Here is a tiny trained network, its code and every weight. The questions are about switching its units off for an input and a class, where a switched-off unit gives its printed mean instead of its output.

import numpy as np


def w(rows, s, z=0):
    codes = np.array(rows[::2]) - 128.0
    scale = np.full(codes.shape[1], s)
    scale[-1] = z or s
    return codes * scale


def f(y):
    return y / 2 * (1 + np.tanh(0.7978845608 * (y + 0.044715 * y**3)))


def log_softmax(a):
    a = a - a.max(-1, keepdims=True)
    return a - np.log(np.exp(a).sum(-1, keepdims=True))


def net(x, mask):
    res = np.array(x, float).reshape(1, 5) / 4 @ E
    y = f(res @ A[0][:, :-1].T + A[0][:, -1])
    res = res + np.where(mask, y, B[0][:, -1]) @ B[0][:, :-1]
    return log_softmax(res[-1] @ U[:, :-1].T + U[:, -1])


A, B = {}, {}
E = w([
[189,175,132,110,122,18,254,177],'x0',
[122,128,151,139,143,133,135,132],'x1',
[110,121,166,129,124,125,148,113],'x2',
[189,177,148,248,73,106,103,81],'x3',
[104,133,140,106,98,105,139,89],'x4',
],0.0078)
A[0] = w([
[101,71,165,107,153,172,139,149,156],'N0',
[125,135,140,193,104,155,74,74,157],'N1',
[96,123,112,75,146,151,119,135,199],'N2',
[101,117,134,109,130,202,43,95,253],'N3',
[208,180,155,200,83,82,121,105,140],'N4',
[157,160,144,96,114,88,177,177,156],'N5',
[173,154,110,127,130,52,227,156,183],'N6',
[153,128,143,11,153,99,164,199,171],'N7',
[131,127,138,171,126,107,92,115,145],'N8',
[161,155,133,251,79,131,88,69,161],'N9',
[94,112,105,97,138,133,122,128,181],'N10',
[179,172,125,199,80,84,162,125,120],'N11',
[124,117,145,111,102,162,121,98,203],'N12',
[104,112,98,92,131,147,146,124,206],'N13',
],0.011,0.0058)
B[0] = w([
[142,113,138,58,134,131,102,118,171],'N0',
[107,131,73,197,100,136,125,72,197],'N1',
[117,109,166,73,153,131,116,114,182],'N2',
[103,69,182,99,131,164,28,42,248],'N3',
[203,122,181,179,111,100,97,180,217],'N4',
[130,161,97,116,128,111,175,166,194],'N5',
[153,180,134,101,138,95,195,196,241],'N6',
[54,142,52,77,162,146,208,127,211],'N7',
[135,133,111,160,115,112,111,121,154],'N8',
[118,150,80,251,73,118,145,74,232],'N9',
[130,117,147,89,145,139,115,122,164],'N10',
[186,137,196,152,114,105,106,195,201],'N11',
[135,108,100,131,156,156,81,116,167],'N12',
[115,111,138,89,156,152,121,126,172],'N13',
],0.018,0.011)
U = w([
[79,16,189,17,177,196,49,99,254],'0',
[92,98,52,254,57,163,80,51,152],'1',
[61,164,21,48,180,135,235,194,91],'2',
[183,167,174,187,83,92,148,235,32],'3',
],0.0049,0.001)

Each question gives the input, the list of numbers given to net, and the class t.
The units are the neurons (one row each of A and B). Each row of codes is followed by its name. A weight is (code - 128) times the scale printed after its matrix; where a second scale follows, it is the last column's (A, B and U).
mask holds one flag per neuron, in row order. A switched-off neuron (its flag False) gives its mean, the last column of its row in B, instead of its output. The means were averaged over made-up inputs and are rounded, as every weight is.
A unit's drop is (log p(t) with every unit on - log p(t) with that unit switched off) / (log p(t) with every unit on - log p(t) with every unit switched off).
The circuit of an input: a set's keep is (log p(t) with only the set's units on - log p(t) with every unit switched off) / (log p(t) with every unit on - log p(t) with every unit switched off). Starting from the 12 units with the biggest drops (on a tie, the unit counted first), units are removed one at a time, each time the one whose removal leaves the highest keep (on an exact tie, the one counted first), for as long as the keep stays at least 0.8.
units of the circuit, in order: the units of the circuit, biggest drop first
unit that matters most: the unit with the biggest drop
k most important neurons: the k neurons with the biggest drops, biggest first
drop of u: that unit's drop, to one decimal
input [0,-8,-6,0,-7], class 0: unit that matters most	N9
input [-4,4,4,0,5], class 0: 2 most important neurons	N9, N3
input [0,8,3,-2,-3], class 0: 2 most important neurons	N6, N9
input [1,6,-8,-1,4], class 2: units of the circuit, in order	N3, N4
input [2,-5,1,8,6], class 3: 2 most important neurons	N11, N4
input [-4,-6,-8,0,8], class 0: 2 most important neurons	N3, N9
input [1,0,6,-7,4], class 2: 2 most important neurons	N7, N3
input [1,-5,-8,-5,5], class 2: 2 most important neurons	N7, N3
input [7,8,4,0,-6], class 2: drop of N5	0.1
input [-4,-1,1,0,-5], class 0: drop of N9	0.3
input [2,4,4,-7,-1], class 2: drop of N7	0.2
